Below is a small trained network, with its code and all its weights. Each question gives an input and a class and asks what happens when units are switched off, that is, made to give their printed mean instead of their output.

import numpy as np


def w(rows, s, z=0):
    codes = np.array(rows[::2]) - 128.0
    scale = np.full(codes.shape[1], s)
    scale[-1] = z or s
    return codes * scale


def f(y):
    return y / 2 * (1 + np.tanh(0.7978845608 * (y + 0.044715 * y**3)))


def log_softmax(a):
    a = a - a.max(-1, keepdims=True)
    return a - np.log(np.exp(a).sum(-1, keepdims=True))


def net(x, mask):
    res = np.array(x, float).reshape(1, 7) / 4 @ E
    y = f(res @ A[0][:, :-1].T + A[0][:, -1])
    res = res + np.where(mask, y, B[0][:, -1]) @ B[0][:, :-1]
    return log_softmax(res[-1] @ U[:, :-1].T + U[:, -1])


A, B = {}, {}
E = w([
[145,52,151,50,106,112],'x0',
[113,75,182,13,134,218],'x1',
[88,51,149,143,92,102],'x2',
[172,101,147,131,96,52],'x3',
[111,186,113,103,2,155],'x4',
[118,129,253,140,92,159],'x5',
[48,164,68,151,135,157],'x6',
],0.0094)
A[0] = w([
[190,75,132,106,189,98,92],'N0',
[144,124,160,191,174,99,254],'N1',
[176,103,142,128,53,126,98],'N2',
[186,122,167,94,183,88,138],'N3',
[137,144,158,77,192,181,109],'N4',
[115,183,172,93,119,164,24],'N5',
[128,179,104,56,81,182,118],'N6',
[119,166,92,93,178,173,234],'N7',
[143,75,250,98,80,132,220],'N8',
[136,185,132,122,118,132,65],'N9',
[171,120,82,138,54,89,116],'N10',
[137,111,98,132,124,151,126],'N11',
[119,97,70,111,149,148,132],'N12',
[95,181,60,147,106,118,158],'N13',
[172,233,126,188,117,155,202],'N14',
[152,124,97,131,79,85,72],'N15',
[109,144,175,145,157,205,129],'N16',
[117,150,153,185,152,66,172],'N17',
[172,227,131,154,137,150,178],'N18',
[119,112,126,199,102,93,147],'N19',
],0.013,0.0036)
B[0] = w([
[139,162,46,126,185,141,195],'N0',
[124,200,53,158,103,97,198],'N1',
[137,93,179,106,139,129,174],'N2',
[143,122,59,129,151,156,189],'N3',
[96,88,155,126,140,192,193],'N4',
[79,123,149,177,121,133,167],'N5',
[106,160,124,155,82,76,219],'N6',
[67,156,115,156,115,151,219],'N7',
[120,157,181,43,87,250,254],'N8',
[121,150,82,144,134,105,155],'N9',
[119,88,159,103,155,116,192],'N10',
[120,126,124,120,121,136,139],'N11',
[113,138,144,123,118,151,172],'N12',
[154,92,148,76,93,101,237],'N13',
[140,167,30,89,106,101,250],'N14',
[138,110,173,130,162,128,166],'N15',
[95,93,131,163,147,184,185],'N16',
[137,172,122,135,107,79,192],'N17',
[95,156,33,131,122,108,223],'N18',
[119,148,153,124,106,125,182],'N19',
],0.012)
U = w([
[92,115,243,106,50,180,185],'0',
[142,197,81,144,6,55,163],'1',
[175,165,87,255,203,40,133],'2',
[224,115,147,23,111,195,116],'3',
[83,149,62,172,171,180,171],'4',
[194,64,168,98,121,55,37],'5',
[188,112,178,222,131,140,2],'6',
],0.0079,0.0051)

Each question gives the input, the list of numbers given to net, and the class t.
The units are the neurons (one row each of A and B). Each row of codes is followed by its name. A weight is (code - 128) times the scale printed after its matrix; where a second scale follows, it is the last column's (A, B and U).
mask holds one flag per neuron, in row order. A switched-off neuron (its flag False) gives its mean, the last column of its row in B, instead of its output. The means were averaged over made-up inputs and are rounded, as every weight is.
A unit's drop is (log p(t) with every unit on - log p(t) with that unit switched off) / (log p(t) with every unit on - log p(t) with every unit switched off).
The circuit of an input: a set's keep is (log p(t) with only the set's units on - log p(t) with every unit switched off) / (log p(t) with every unit on - log p(t) with every unit switched off). Starting from the 12 units with the biggest drops (on a tie, the unit counted first), units are removed one at a time, each time the one whose removal leaves the highest keep (on an exact tie, the one counted first), for as long as the keep stays at least 0.8.
units of the circuit, in order: the units of the circuit, biggest drop first
most important unit: the unit with the biggest drop
top k neurons: the k neurons with the biggest drops, biggest first
drop of u: that unit's drop, to one decimal
input [-6,3,8,1,4,-8,-1], class 0: units of the circuit, in order	[N14, N18]
input [-3,-5,-5,-5,-7,2,0], class 1: units of the circuit, in order	[N14, N1]
input [-3,-2,-2,-3,-8,2,-7], class 2: units of the circuit, in order	[N8]
input [0,-6,5,3,-4,7,-7], class 3: units of the circuit, in order	[N8, N3]
input [-6,7,0,-2,2,-7,-1], class 0: units of the circuit, in order	[N0, N14]
input [-5,4,6,7,3,-3,8], class 0: units of the circuit, in order	[N14, N18]
input [4,2,2,3,1,-4,2], class 3: units of the circuit, in order	[N7, N1]
input [2,-2,-2,8,6,2,-2], class 3: top 2 neurons	[N7, N5]
input [-1,-8,8,-3,-4,1,-6], class 2: top 3 neurons	[N8, N13, N14]
input [-4,6,7,8,1,-5,2], class 3: top 3 neurons	[N7, N6, N5]
input [6,0,3,3,-6,-4,1], class 2: top 3 neurons	[N8, N4, N7]
input [8,-7,-4,6,-1,-3,8], class 2: top 3 neurons	[N8, N15, N14]
input [6,7,-5,-6,-6,-4,-4], class 4: top 2 neurons	[N0, N7]
input [0,0,-8,4,-2,-2,-4], class 2: most important unit	N8
input [8,-2,-7,8,5,1,2], class 0: top 2 neurons	[N14, N0]
input [-3,2,3,2,-6,-8,-8], class 2: drop of N8	0.6
input [-2,-1,-4,-3,-4,7,-5], class 4: drop of N13	0.1
input [-4,-2,1,-3,-7,-7,4], class 1: drop of N13	0.2
input [2,-6,2,-3,-7,-1,0], class 2: drop of N8	0.2
input [6,6,-7,-1,-8,-3,-4], class 4: units of the circuit, in order	[N0]
